Here is a tiny trained network, its code and every weight. The questions are about switching its units off for an input and a class, where a switched-off unit gives its printed mean instead of its output.

import numpy as np


def w(rows, s, z=0):
    codes = np.array(rows[::2]) - 128.0
    scale = np.full(codes.shape[1], s)
    scale[-1] = z or s
    return codes * scale


def f(y):
    return np.maximum(y, 0)


def log_softmax(a):
    a = a - a.max(-1, keepdims=True)
    return a - np.log(np.exp(a).sum(-1, keepdims=True))


def net(x, mask):
    res = np.array(x, float).reshape(1, 8) / 4 @ E
    y = f(res @ A[0][:, :-1].T + A[0][:, -1])
    res = res + np.where(mask, y, B[0][:, -1]) @ B[0][:, :-1]
    return log_softmax(res[-1] @ U[:, :-1].T + U[:, -1])


A, B = {}, {}
E = w([
[120,90,148,156,202,205,67],'x0',
[131,125,128,126,134,122,128],'x1',
[126,133,123,131,128,135,133],'x2',
[160,165,247,140,159,143,181],'x3',
[129,128,127,129,128,129,129],'x4',
[126,126,131,127,127,125,125],'x5',
[135,64,136,46,108,182,169],'x6',
[128,132,129,127,125,132,125],'x7',
],0.013)
A[0] = w([
[131,112,112,106,114,131,143,136],'neuron 0',
[114,95,137,145,146,169,94,128],'neuron 1',
[122,114,68,82,76,109,150,146],'neuron 2',
[122,149,125,106,180,120,132,130],'neuron 3',
[109,180,150,189,185,125,105,133],'neuron 4',
[120,86,126,135,206,215,58,42],'neuron 5',
[124,6,169,21,106,216,200,181],'neuron 6',
[128,131,151,114,155,110,134,99],'neuron 7',
[120,152,204,208,204,147,110,109],'neuron 8',
[109,89,17,148,110,129,41,101],'neuron 9',
[144,169,139,113,68,44,184,169],'neuron 10',
[90,192,102,229,132,58,106,146],'neuron 11',
[104,80,126,140,212,213,65,146],'neuron 12',
[146,122,146,150,171,128,123,138],'neuron 13',
[143,48,167,2,104,220,165,2],'neuron 14',
[142,175,211,107,146,142,189,71],'neuron 15',
[120,94,82,1,90,131,170,139],'neuron 16',
[128,90,121,133,169,178,91,38],'neuron 17',
[118,117,167,126,115,119,150,68],'neuron 18',
[140,172,248,120,137,143,202,30],'neuron 19',
[122,156,172,165,157,141,109,114],'neuron 20',
[132,110,99,35,104,138,147,146],'neuron 21',
[134,181,153,131,44,34,184,52],'neuron 22',
[125,140,109,142,75,96,127,132],'neuron 23',
[134,146,145,117,137,133,144,136],'neuron 24',
[137,170,246,114,162,134,227,175],'neuron 25',
[114,98,80,93,79,115,142,149],'neuron 26',
[144,120,123,96,148,105,111,141],'neuron 27',
[115,147,154,110,145,127,152,145],'neuron 28',
[135,128,104,139,133,140,147,115],'neuron 29',
[124,140,195,168,205,173,119,102],'neuron 30',
],0.011,0.0097)
B[0] = w([
[134,130,139,127,102,126,114,151],'neuron 0',
[125,119,133,139,163,118,133,167],'neuron 1',
[123,138,140,109,72,144,123,193],'neuron 2',
[128,129,132,128,118,131,119,140],'neuron 3',
[142,105,147,115,94,152,142,187],'neuron 4',
[106,165,84,104,154,80,118,190],'neuron 5',
[110,165,87,82,116,94,122,252],'neuron 6',
[132,132,122,126,121,130,130,137],'neuron 7',
[134,113,147,136,50,159,128,209],'neuron 8',
[132,132,134,144,236,100,134,206],'neuron 9',
[110,149,96,119,176,96,115,215],'neuron 10',
[115,147,102,117,210,91,120,215],'neuron 11',
[142,117,144,156,193,128,133,219],'neuron 12',
[122,137,129,138,98,146,135,161],'neuron 13',
[144,103,155,199,254,124,126,196],'neuron 14',
[115,156,93,115,162,94,117,182],'neuron 15',
[130,120,143,122,44,161,131,209],'neuron 16',
[119,156,108,96,118,118,130,154],'neuron 17',
[126,148,117,120,123,135,123,136],'neuron 18',
[105,162,78,85,151,84,123,193],'neuron 19',
[132,109,133,131,95,143,144,169],'neuron 20',
[130,119,136,117,72,146,138,185],'neuron 21',
[144,102,150,156,199,136,127,193],'neuron 22',
[126,136,119,107,130,134,139,167],'neuron 23',
[135,116,135,127,138,122,122,148],'neuron 24',
[140,99,156,174,177,153,127,238],'neuron 25',
[132,131,122,120,70,137,131,186],'neuron 26',
[124,139,123,130,120,139,135,139],'neuron 27',
[139,118,134,137,132,124,134,155],'neuron 28',
[123,122,143,118,128,119,111,131],'neuron 29',
[141,104,153,123,71,149,131,198],'neuron 30',
],0.03,0.017)
U = w([
[71,219,37,79,135,75,94,250],'0',
[163,95,173,229,202,136,120,53],'1',
[161,93,187,138,4,214,146,100],'2',
],0.011,0.0014)

Each question gives the input, the list of numbers given to net, and the class t.
The units are the neurons (one row each of A and B). Each row of codes is followed by its name. A weight is (code - 128) times the scale printed after its matrix; where a second scale follows, it is the last column's (A, B and U).
mask holds one flag per neuron, in row order. A switched-off neuron (its flag False) gives its mean, the last column of its row in B, instead of its output. The means were averaged over made-up inputs and are rounded, as every weight is.
A unit's drop is (log p(t) with every unit on - log p(t) with that unit switched off) / (log p(t) with every unit on - log p(t) with every unit switched off).
The circuit of an input: a set's keep is (log p(t) with only the set's units on - log p(t) with every unit switched off) / (log p(t) with every unit on - log p(t) with every unit switched off). Starting from the 12 units with the biggest drops (on a tie, the unit counted first), units are removed one at a time, each time the one whose removal leaves the highest keep (on an exact tie, the one counted first), for as long as the keep stays at least 0.8.
units of the circuit, in order: the units of the circuit, biggest drop first
most important unit: the unit with the biggest drop
top k neurons: the k neurons with the biggest drops, biggest first
drop when u is switched off: that unit's drop, to one decimal
input [-1,-1,-7,-3,2,7,1,-5], class 2: most important unit => neuron 11
input [-2,1,4,5,5,2,4,-2], class 0: top 2 neurons => [neuron 6; neuron 19]
input [-3,4,-2,7,7,-7,4,-7], class 0: top 4 neurons => [neuron 19; neuron 6; neuron 15; neuron 12]
input [6,-2,4,-2,-1,7,3,8], class 0: top 4 neurons => [neuron 5; neuron 25; neuron 6; neuron 22]
input [-2,7,-4,6,-5,2,2,-1], class 0: top 2 neurons => [neuron 19; neuron 15]
input [5,-4,-6,0,-8,-4,2,0], class 0: top 4 neurons => [neuron 25; neuron 5; neuron 22; neuron 6]
input [2,5,-5,-6,0,2,-5,0], class 1: top 2 neurons => [neuron 6; neuron 9]
input [-6,0,3,2,-8,4,-3,1], class 1: top 2 neurons => [neuron 22; neuron 6]
input [0,-6,2,6,-2,1,5,-1], class 0: top 3 neurons => [neuron 6; neuron 19; neuron 15]
input [-2,2,4,6,7,-7,4,2], class 0: top 3 neurons => [neuron 19; neuron 6; neuron 15]
input [2,0,7,-8,8,4,-7,-4], class 1: top 3 neurons => [neuron 9; neuron 6; neuron 19]
input [7,7,5,0,1,4,3,-5], class 0: top 4 neurons => [neuron 5; neuron 6; neuron 25; neuron 17]
input [-7,-8,6,7,8,6,0,-4], class 1: top 4 neurons => [neuron 25; neuron 22; neuron 6; neuron 5]
input [-7,7,-5,-3,2,-6,5,-1], class 2: units of the circuit, in order => [neuron 16]
input [2,5,0,-8,4,8,-7,2], class 1: top 3 neurons => [neuron 9; neuron 6; neuron 19]
input [-1,3,2,-5,3,6,6,-5], class 2: drop when neuron 16 is switched off => 0.4
input [6,-8,-7,7,-6,6,-6,1], class 2: drop when neuron 8 is switched off => 0.4
input [-4,7,0,8,1,3,4,-6], class 0: drop when neuron 6 is switched off => 5.0
